In the rows, 128 means zero.
Each row of numbers stands for one node and depends on some of the facts below. Use the named rows to name the rest.

There are 4 kinds of fact about the nodes: Ω, Λ, Φ, γ.
Q258	Ω	Q998; Q674	Ω	Q609; Q896	Ω	Q713; Q101	Ω	Q704; Q975	Ω	Q725; Q909	Ω	Q324
Q908	Ω	Q626; Q585	Ω	Q725; Q281	Ω	Q914; Q100	Ω	Q17; Q603	Ω	Q598; Q428	Ω	Q828
Q899	Ω	Q17; Q779	Ω	Q453; Q514	Ω	Q307; Q838	Ω	Q951; Q776	Ω	Q380; Q607	Ω	Q381
Q382	Ω	Q48; Q159	Ω	Q385; Q625	Ω	Q998; Q124	Ω	Q132; Q246	Ω	Q543; Q924	Ω	Q77
Q936	Ω	Q828; Q880	Ω	Q784; Q327	Ω	Q48; Q840	Ω	Q555; Q622	Ω	Q914; Q672	Ω	Q178
Q768	Ω	Q228; Q856	Ω	Q132; Q440	Ω	Q48; Q508	Ω	Q626; Q666	Ω	Q318; Q310	Ω	Q713
Q9	Ω	Q543; Q116	Ω	Q61; Q945	Ω	Q61; Q121	Ω	Q969; Q267	Ω	Q415; Q993	Ω	Q714
Q538	Ω	Q491; Q568	Ω	Q48; Q285	Ω	Q453; Q833	Ω	Q555; Q137	Ω	Q17; Q777	Ω	Q17
Q283	Ω	Q543; Q581	Ω	Q839; Q853	Ω	Q380; Q882	Ω	Q862; Q133	Ω	Q912; Q721	Ω	Q906
Q81	Ω	Q540; Q532	Ω	Q897; Q591	Ω	Q188; Q397	Ω	Q48; Q743	Ω	Q951; Q243	Ω	Q66
Q255	Ω	Q97; Q962	Ω	Q555; Q108	Ω	Q606; Q547	Ω	Q381; Q374	Ω	Q48; Q844	Ω	Q606
Q72	Ω	Q934; Q836	Ω	Q313; Q469	Ω	Q491; Q279	Ω	Q533; Q832	Ω	Q313; Q639	Ω	Q920
Q147	Ω	Q661; Q955	Ω	Q725; Q995	Ω	Q381; Q112	Ω	Q77; Q167	Ω	Q364; Q738	Ω	Q97
Q105	Ω	Q77; Q394	Ω	Q188; Q774	Ω	Q822; Q959	Ω	Q385; Q894	Ω	Q17; Q549	Ω	Q623
Q718	Ω	Q626; Q723	Ω	Q491; Q223	Ω	Q150; Q883	Ω	Q17; Q642	Ω	Q934; Q846	Ω	Q606
Q596	Ω	Q969; Q796	Ω	Q914; Q424	Ω	Q906; Q235	Ω	Q598; Q452	Ω	Q194; Q85	Ω	Q609
Q683	Ω	Q115; Q22	Ω	Q313; Q329	Ω	Q324; Q985	Ω	Q347; Q180	Ω	Q453; Q863	Ω	Q318
Q946	Ω	Q61; Q678	Ω	Q17; Q521	Ω	Q914; Q282	Ω	Q920; Q193	Ω	Q920; Q667	Ω	Q828
Q403	Ω	Q543; Q467	Ω	Q626; Q207	Ω	Q385; Q330	Ω	Q543; Q772	Ω	Q194; Q375	Ω	Q6
Q29	Ω	Q381; Q830	Ω	Q912; Q258	Λ	Q914; Q101	Λ	Q723; Q603	Λ	Q846; Q385	Λ	Q147
Q897	Λ	Q844; Q838	Λ	Q258; Q188	Λ	Q453; Q307	Λ	Q452; Q327	Λ	Q467; Q672	Λ	Q137
Q310	Λ	Q228; Q9	Λ	Q6; Q121	Λ	Q282; Q993	Λ	Q853; Q568	Λ	Q380; Q137	Λ	Q779
Q853	Λ	Q840; Q532	Λ	Q880; Q243	Λ	Q194; Q453	Λ	Q521; Q844	Λ	Q672; Q469	Λ	Q77
Q77	Λ	Q897; Q167	Λ	Q714; Q738	Λ	Q838; Q394	Λ	Q364; Q364	Λ	Q375; Q894	Λ	Q469
Q549	Λ	Q22; Q380	Λ	Q585; Q723	Λ	Q828; Q846	Λ	Q424; Q381	Λ	Q738; Q424	Λ	Q188
Q714	Λ	Q540; Q540	Λ	Q330; Q22	Λ	Q683; Q985	Λ	Q777; Q598	Λ	Q533; Q282	Λ	Q678
Q467	Λ	Q894; Q772	Λ	Q100; Q375	Λ	Q909; Q258	Φ	Q609; Q896	Φ	Q195; Q101	Φ	Q833
Q585	Φ	Q609; Q603	Φ	Q375; Q899	Φ	Q195; Q776	Φ	Q267; Q625	Φ	Q832; Q124	Φ	Q832
Q924	Φ	Q313; Q936	Φ	Q832; Q880	Φ	Q347; Q327	Φ	Q164; Q840	Φ	Q375; Q856	Φ	Q195
Q440	Φ	Q282; Q666	Φ	Q313; Q310	Φ	Q882; Q121	Φ	Q626; Q538	Φ	Q375; Q833	Φ	Q934
Q283	Φ	Q833; Q591	Φ	Q147; Q962	Φ	Q985; Q72	Φ	Q115; Q836	Φ	Q909; Q639	Φ	Q347
Q955	Φ	Q375; Q738	Φ	Q381; Q105	Φ	Q375; Q549	Φ	Q17; Q223	Φ	Q375; Q424	Φ	Q622
Q678	Φ	Q555; Q403	Φ	Q164; Q467	Φ	Q591; Q674	γ	Q452; Q674	γ	Q81; Q896	γ	Q279
Q101	γ	Q896; Q101	γ	Q279; Q101	γ	Q254; Q975	γ	Q896; Q132	γ	Q258; Q585	γ	Q896
Q281	γ	Q521; Q281	γ	Q452; Q603	γ	Q101; Q428	γ	Q254; Q899	γ	Q235; Q899	γ	Q566
Q779	γ	Q167; Q188	γ	Q279; Q969	γ	Q121; Q533	γ	Q105; Q607	γ	Q178; Q607	γ	Q77
Q607	γ	Q995; Q307	γ	Q85; Q382	γ	Q738; Q382	γ	Q883; Q839	γ	Q521; Q246	γ	Q254
Q924	γ	Q514; Q936	γ	Q897; Q48	γ	Q279; Q97	γ	Q840; Q622	γ	Q180; Q622	γ	Q467
Q934	γ	Q896; Q934	γ	Q856; Q768	γ	Q424; Q856	γ	Q254; Q508	γ	Q924; Q666	γ	Q862
Q704	γ	Q108; Q704	γ	Q394; Q9	γ	Q178; Q116	γ	Q521; Q945	γ	Q774; Q945	γ	Q508
Q945	γ	Q329; Q543	γ	Q81; Q993	γ	Q772; Q833	γ	Q566; Q581	γ	Q566; Q853	γ	Q258
Q115	γ	Q581; Q591	γ	Q975; Q828	γ	Q833; Q828	γ	Q566; Q828	γ	Q975; Q397	γ	Q993
Q397	γ	Q101; Q626	γ	Q897; Q743	γ	Q914; Q743	γ	Q223; Q255	γ	Q121; Q255	γ	Q514
Q255	γ	Q951; Q108	γ	Q124; Q547	γ	Q603; Q844	γ	Q77; Q72	γ	Q124; Q72	γ	Q566
Q318	γ	Q547; Q469	γ	Q307; Q469	γ	Q822; Q832	γ	Q467; Q639	γ	Q672; Q955	γ	Q969
Q150	γ	Q951; Q112	γ	Q969; Q112	γ	Q768; Q77	γ	Q603; Q77	γ	Q566; Q167	γ	Q258
Q167	γ	Q581; Q912	γ	Q591; Q394	γ	Q607; Q951	γ	Q254; Q725	γ	Q17; Q959	γ	Q581
Q894	γ	Q833; Q894	γ	Q188; Q894	γ	Q626; Q718	γ	Q347; Q223	γ	Q124; Q883	γ	Q912
Q661	γ	Q607; Q784	γ	Q568; Q906	γ	Q124; Q596	γ	Q514; Q998	γ	Q839; Q228	γ	Q364
Q424	γ	Q896; Q714	γ	Q566; Q85	γ	Q896; Q540	γ	Q909; Q540	γ	Q254; Q683	γ	Q959
Q683	γ	Q796; Q863	γ	Q822; Q946	γ	Q254; Q678	γ	Q833; Q678	γ	Q453; Q282	γ	Q896
Q164	γ	Q833; Q193	γ	Q920; Q667	γ	Q258; Q667	γ	Q969; Q207	γ	Q906; Q313	γ	Q596
Q772	γ	Q193; Q375	γ	Q521; Q830	γ	Q178; Q830	γ	Q603; Q830	γ	Q428

Named rows:
Q796: [130 132 128 116 126 121 117 109 129 144 114 166 131 123 115 129 145 128
 132 129 151 152 134 118 125 168 137 146 109 137 100 131 154 126 130 118
 118 123]
Q683: [128 127 115 111 117 146 120 109 106 123 120 138 129 136 118 116 140 127
 126 121 151 165 136 142 123 171 129 151 129 138 101 141 132 134 144 123
 104 129]
Q863: [131 113 133 120 139 143 114 125 124 135 134 139 138 135 121 114 155 128
 112 125 121 145 136 146 123 170 139 125 135 112 116 132 142 132 132 121
 117 134]
Q330: [120 118 135 106 126 123  92 112 132 142 138 154 135 130 117 130 147 126
 124 143 127 157 132 129 135 163 136 125 134 133 103 113 161 149 137 137
 107 133]
Q568: [108  75 105 128 106 116 119 182 197  87  96 134 135 157 115 135 121 146
 134 133 163 100 133 121  86 178 164 111 135 116 120 173 154 115 133  84
 168 186]
Q159: [122 116 128 119 128 128  99 127 140 140 133 147 134 138 119 129 146 137
 124 138 131 143 129 127 125 159 139 125 134 122 106 116 154 144 130 123
 122 133]
Q508: [115 118 135 111 129 121 103 134 160 141 147 134 152 124 149 135 143 145
 114 123 132 151 139 119 126 169 157 127 105 127 120 124 127 165 128 125
 102 125]
Q924: [ 93 147 145 116 141 140  98 132 156 138 163 134 156 109 164 134 122 156
 116 132  97 113  96  96 132 146 140 135  85 166 121 151 122 158 152 122
  90 161]
Q100: [152 123 133 148 144 159  56 167 107 122  85 126 155 231 115 156 162 175
 150 134 136 168 117 125 148 114  87 116 109 104  98 114  92 135 148  98
 130 115]
Q246: [131 124 145 115 150 143 126 113 127 145 146 141 148 118 137 110 163 123
 102 114 114 155 142 147 129 181 148 127 118 114 126 136 133 143 130 128
  99 121]
Q723: [120 116 129 118 128 127  97 127 141 138 131 150 132 136 119 129 147 138
 124 140 130 143 129 124 125 159 140 124 134 124 104 116 153 144 129 124
 124 136]
Q777: [152 127 134 146 146 158  57 168 109 121  83 126 154 232 118 155 163 176
 149 132 136 167 117 123 148 116  87 117 111 106  97 113  91 138 150  99
 127 115]
Q846: [111 116 135 120 131 120  96 117 141 139 131 145 122 144 128 143 151 133
 115 132 138 142 130 115 129 164 140 116 137 118  97 118 143 135 127 123
 117 143]
Q549: [ 96 142 142 134 138 149  97 125 142 141 150 154 136 118 135 126 131 153
 121 148  98 101  90  99 123 135 128 133 122 146 104 130 146 134 139 117
 121 168]
Q108: [131 135 120 120 122 132 122 108 117 139 112 159 125 130 114 123 142 131
 133 126 155 157 133 125 120 169 134 154 120 134  97 134 147 124 132 117
 119 126]
Q228: [139 117 112 130 115 102 150 129 122 106 131  83 105 130 130 131  92  98
 137 130 139 118 138 146 134  69 111 115 171 124 158 105 101 134 112 158
 144 106]
Q193: [125 115 132 119 130 128 103 127 138 139 132 152 135 136 117 129 150 133
 121 136 126 144 130 129 127 160 138 122 134 121 110 117 156 139 129 124
 121 134]

Name these rows:
No name comes twice in this set of rows, the named rows included.
[148 119 122 136 136 117 177 125 118 110 135  76 119 115 147 116 110  96
 116 100 127 116 149 161 129  86 123 119 153 109 179 129  76 125 102 147
 137  95] : Q540
[142 113 118 144 122 101 146 132 127 115 130  93 101 130 121 131  99 101
 137 136 133 105 131 140 127  64 112 108 178 115 156  96 113 126 101 153
 162 107] : Q839
[150 134 109 130 121  97 175 116 118 120 104 121 116 102 112 122  96  93
 148 122 150 122 138 142 124  76 104 145 144 133 167 120 102 111  97 141
 158  85] : Q453
[121 123 125 118 123 142 115 125 134 135 145 125 144 125 150 123 141 142
 116 117 144 158 138 133 117 171 150 145 118 128 112 132 116 162 131 123
  99 123] : Q667
[131 115 142 104 144 122 113 121 139 132 122 146 153 131 126 129 152 122
 117 124 119 152 139 134 142 171 138 118 103 129 130 146 139 130 141 126
 107 126] : Q909
[113 146 147 111 153 167 120 110 107 126 141 140 147 115 132 104 138 125
 114 126  80 124 102 137 140 163 116 130 107 157 126 174 132 116 168 127
  92 165] : Q585
[135 130 132 112 136 125 125 109 125 144 113 162 135 121 115 125 153 125
 125 124 138 154 137 127 128 172 137 140 106 127 109 140 149 119 129 117
 118 120] : Q995
[140 124 118 138 129  85 147 126 140 119 127 100 104 121 131 139  92 102
 141 134 132 100 120 123 133  61 113 114 151 133 158 109 112 126 101 149
 158 105] : Q347
[ 98 158 138 114 134 120 102 115 149 142 129 165 145 105 144 142 120 149
 132 140 119 116  92  77 137 142 123 146  76 178 111 157 134 129 149 116
 102 156] : Q258
[126 128 116 122 117 145 117 112 113 133 125 142 127 135 117 119 142 135
 126 127 152 156 131 138 115 168 132 152 134 128  96 131 137 132 132 118
 115 132] : Q743
[153 137 107 128 120 124 187 104  85 103 115  86 103 116 129 112 101  83
 134 102 151 137 145 167 128  92 105 143 153 126 159 138  82 107 117 151
 130  91] : Q828
[127 131 116 121 120 141 120 109 114 135 119 150 126 131 116 118 145 132
 131 125 153 157 131 131 116 167 133 151 130 131  95 132 141 128 132 119
 115 130] : Q207
[139 128 124 131 128  82 167 132 149 120 127  86 122 108 155 146  97 109
 131 109 144 117 145 126 136  77 131 122 120 127 174 119  81 138  99 146
 138  85] : Q969

The same nodes again, as new rows of numbers:
Known rows:
Q424: [128 126 111 137  98 134 133 158 122 140 154 110 147 112 151 134 119 152
 120 100 153 122 119 134 132 127 117 118 117 127 108 132 132 148 132 148]
Q838: [134 140 139 130 130 140 130 118 119 125 120 130 125 121 140 114 112 129
 121 118 149 139 144 133 125 138 124 132 125 125 115 128 124 138 140 150]
Q167: [127 174 152 138 119 117 134 123 126 139 121 117 114 130 157 129 140 142
 112 112 102 163 124 141 132 139 114 112 129 130 119 135 112 153 130 155]
Q993: [122 149 125 147 105 125 137 125 123 124 135 119 126 123 146 113 111 137
 122 120 144 129 150 137 120 135 123 126 125 127 102 130 128 121 124 155]
Q97: [124 112 112 124 147 114 120 129 128 124 118 137 121 138  96 135 136 117
 139 159 112 114  98 114 129 120 147 154 142 145 162 121 128 120 110 110]
Q622: [116 132 142 147 161 121 132 102 126 126  94 107 117 140 163 117 104 111
 124 140 147 155 168 133 126 143 127 145 140 117 103 110 117 123 125 158]
Q195: [ 99 126  89 134 209 134  96 155 131 124 132 160 136 127  53  70 151  62
 132 154 120 108 129 153 107 176 127 150 148 150 130 139 120 111 132 102]
Q105: [112 162  94  88  62 173 123  97 123 109  99 117 157 123  88 139 158 112
 129  97 114  95 173 194 118  68 114 107 111 144 186 101 172 155 168 122]
Q908: [133 140 145 131 131 144 134 115 120 127 117 125 125 123 144 117 109 124
 121 117 153 140 148 131 125 137 123 131 122 122 111 125 127 133 139 148]
Q642: [135 141 142 132 131 140 133 115 123 127 117 126 125 125 140 117 112 126
 121 120 148 139 146 129 126 136 124 129 122 123 115 125 126 135 137 147]
Q609: [121  93 117 138 169  96 121 122 145 101 113 142 124 143 120 120 134 104
 156 184 105 119 125 106 120 142 142 152 165 138 133 107 127 101 117 124]
Q81: [146 139 139 128 116 150 134 115 115 118 123 142 127 117 134 103 107 120
 130 124 170 126 151 127 111 138 126 131 120 116 113 123 134 125 142 147]
Q285: [133 141 145 133 133 144 134 117 119 129 117 130 123 124 140 115 110 124
 121 120 150 137 149 131 127 136 123 129 121 121 114 125 125 136 138 146]
Q543: [122 109 106 126 146 119 134 128 124 124  96 131 122 146  97 132 129 106
 143 162 133 108 100 116 125 125 153 165 135 153 149 118 132 113 100 117]
Q17: [156 117 116 105 167  65 118  99 135 127 173 175 129 112  92  92 158 139
 120 161 110 130 159 105  95 128 155 155 162 134 163 102 126  89 140  87]
Q946: [110 116 122 146 132 121 134 136 133 133 141 102 140 129 157 135 107 141
 123 114 142 133 152 139 145 131 120 123 127 132  99 135 128 126 125 146]
Q112: [110 126 137 146 146 125 133 131 132 136 134 103 129 131 156 142 111 141
 114 114 126 146 150 139 150 126 121 126 128 139 109 138 118 139 128 146]

Rows to name:
No name comes twice in this set of rows, the named rows included.
[107 160  86 125 134 185 116 185 103 163 180 133 152  96  68  91 124 123
  90  66 166 109 130 179 130 147 105 112  88 156 104 188 129 146 142 103] : Q856
[123 150 157 132 146 131 131 120 127 140 115 120 122 128 154 136 126 136
 110 112 117 158 135 136 142 134 116 120 127 129 119 137 116 158 135 151] : Q853
[148 129 144 113 128 165 132 124 109 143 123 134 131 112 127 128 109 133
 115 100 159 132 128 125 134 128 124 129 107 124 125 140 128 148 143 125] : Q880
[119 147 145 154 134 119 133 107 131 114 117 124 116 131 159 102 110 120
 128 140 142 150 164 131 114 146 125 132 139 119 102 117 122 123 132 169] : Q985
[ 68 120  86 133 145 104 112  56 160  83  44  77 148 168 147 123 147  64
 154 155 101 122 251 201 115 104 121 141 178 115 155  35 153 114 157 165] : Q375
[134  94  98 125 119 114 121 146 135 105 147 147 140 126  96 126 137 126
 155 157 121  88  94 111 117 131 137 132 141 141 143 128 141 106 119 105] : Q822
[151  98 130 104 119 147 136  94 106 122 105 145 126 111 107 116  89 130
 149  96 157 105 155 130 122 172 120 117 128 129  95 140 123 112 155 134] : Q521
[141 138 122 124  93 146 137 136 115 132 139 129 131 113 129 123 116 144
 125 100 149 121 122 132 122 137 118 114 111 126 111 137 130 142 138 138] : Q738
[ 98  71  93 150 153  77 122 146 152 117 139 107 136 148 125 145 132 125
 152 162 103 108 109 119 146 133 146 145 158 142 119 121 123  94  96 115] : Q934
[132 201 102  92 151 142 116 150  93 209 169 142 125  94  68  83 185 126
  56  47 123 158 132 175 117 150 111 122  92 132 142 158 103 153 153  69] : Q899
[126 159 131 138 101 116 139 129 129 134 127 117 118 128 158 123 134 138
 121 110 116 146 120 136 120 147 116 111 127 117 108 123 121 141 126 154] : Q394
[143 134 142 130 118 120 137 134 134 131 121 125 127 133 167 125 144 131
 134 116 117 146 121 128 121 161 107 102 129 102  92 121 122 137 142 147] : Q833
[117 106 122 125 164  80 118 137 150 125 105 128 120 157 134 144 170 116
 148 163  66 138  89 116 136 146 137 133 160 128 144 113 116 124 109 115] : Q115
[129 124 144 120 157 128 128 122 129 151  98 110 123 140 160 143 137 126
 118 107 113 157 128 133 146 142 117 124 128 111 117 120 109 154 138 134] : Q683

Now the same nodes, written a new way:
Known rows:
Q347: [164 124 143 152 130 129 126 129 120 128  96 141 120 130 128 130 132 160
 128 173 116 142 133 113 134 139]
Q743: [118 138 125 120 121 128 120 131 136 126 145 115 121 132 131 117 128 106
 125 110 127 141 128 125 133 131]
Q946: [105  91 142 113 105 139 111 128 133 114 145 139 115 124 127 112 135 118
 108  98 147 161 130 144 142 127]
Q951: [141  74 167 146 109 149 109 121 123 128 102 159 116 117 137 110 130 172
 104 168 145 165 137 138 151 137]
Q235: [127 137 121 118 122 125 128 135 129 111 139 119 116 133 121 134 135 110
 127 102 118 140 126 123 131 130]
Q267: [128 135 121 118 123 123 128 135 129 113 138 122 118 132 121 131 137 111
 127 107 120 140 126 122 130 129]
Q440: [110 127  14  37 104 173 115 115 170 119 172 190 141  73  96 212 119 141
 148 177 160  76 157 107  92  89]
Q17: [212 118 129 118 131 101 173  80 101 122 111  64 124  94 191 111 182 157
  88 186 127  91  47 202  97  87]
Q382: [103 155  26  39  93 208 106 112 175 111 187 173 118  68 126 183 131 125
 132 186 134 105 151  99 119 108]
Q108: [114 141 124 120 120 129 117 133 137 130 145 108 120 137 136 113 120  99
 124 107 129 138 131 121 132 130]
Q995: [120 138 123 119 122 119 127 140 129 111 143 119 118 139 119 129 136 102
 128  91 120 146 127 120 134 132]
Q846: [ 97 139 113 128 130 137 137 147 112 100 127 122 134 139 127 123 147 116
 132 104 114 132 124 134 113 147]
Q105: [121 123 110 121 129 124 173 150 118 154 130 102 176 128 100 183  96 137
 138  77 172 109 148 160 178 106]
Q532: [108 138 125 120 131 130 140 132 114 109 134 136 125 136 128 131 142 113
 126 109 113 125 118 120 127 136]
Q678: [163 102 103  90 132  78 162  80 120 140 143  50 147 100 172 115 150 118
 102 118 166  53  57 223  64  59]
Q883: [164 130 110  86 122 100 164  82 119 123 158  42 129  97 194  95 177 105
  87 129 141  91  47 211  94  79]
Q897: [144 142 149 168 130 140 140 100  90 140  98 171 121 127 133 132 143 154
 129 167 123 130 122 105 136 147]

Which node is each row?
No name comes twice in this set of rows, the named rows included.
[127 138 128 123 129 126 127 132 137 112 144 123 120 124 117 132 142 118
 130 105 113 143 126 131 133 130] : Q279
[138 143 166 167 136 171 112  93  96 145  94 153 107 135 150 133 102 149
 122 144 116 114 127 111 119 141] : Q77
[116 112 118 123 138  97 115 127 146 152 134 128 149 133 107 127 105 121
 146 104 157 106 139 140  98 109] : Q591
[153 134 143 150 127 132 120 129 129 151 104 131 131 133 146 107 123 152
 125 188 128 147 136 111 146 143] : Q839
[111 107 123 127 138  74 121 145 132 136 129 129 146 156  90 132 110 104
 149  65 154 121 139 129 104 117] : Q283
[152 131 147 156 126 141 117 127 127 146 103 127 120 132 143 113 116 149
 125 176 124 139 137 113 139 140] : Q906
[168 122 154 169 125 156 120 124 113 122  90 125  89 126 134 146 108 158
 125 159 102 121 135 114 123 134] : Q566
[113 139 124 128 116 126 123 130 134 132 149 115 118 132 129 114 131  98
 129 107 130 141 129 122 135 131] : Q779
[135 122 155 153 142 128 141 136 110 120  99 154 124 138 131 127 131 150
 128 161 104 123 127 106 141 147] : Q381
[112 154  23  37  93 203 115 116 167  98 182 178 114  68 117 199 140 128
 132 181 126 107 147  96 116 107] : Q374
[158 123 151 161 128 144 113 122 126 141  98 130 112 127 139 120 113 157
 127 174 119 131 137 116 127 136] : Q164
[151 125 148 154 129 131 116 127 130 142 104 135 124 132 137 113 121 150
 128 172 124 144 137 114 137 140] : Q313

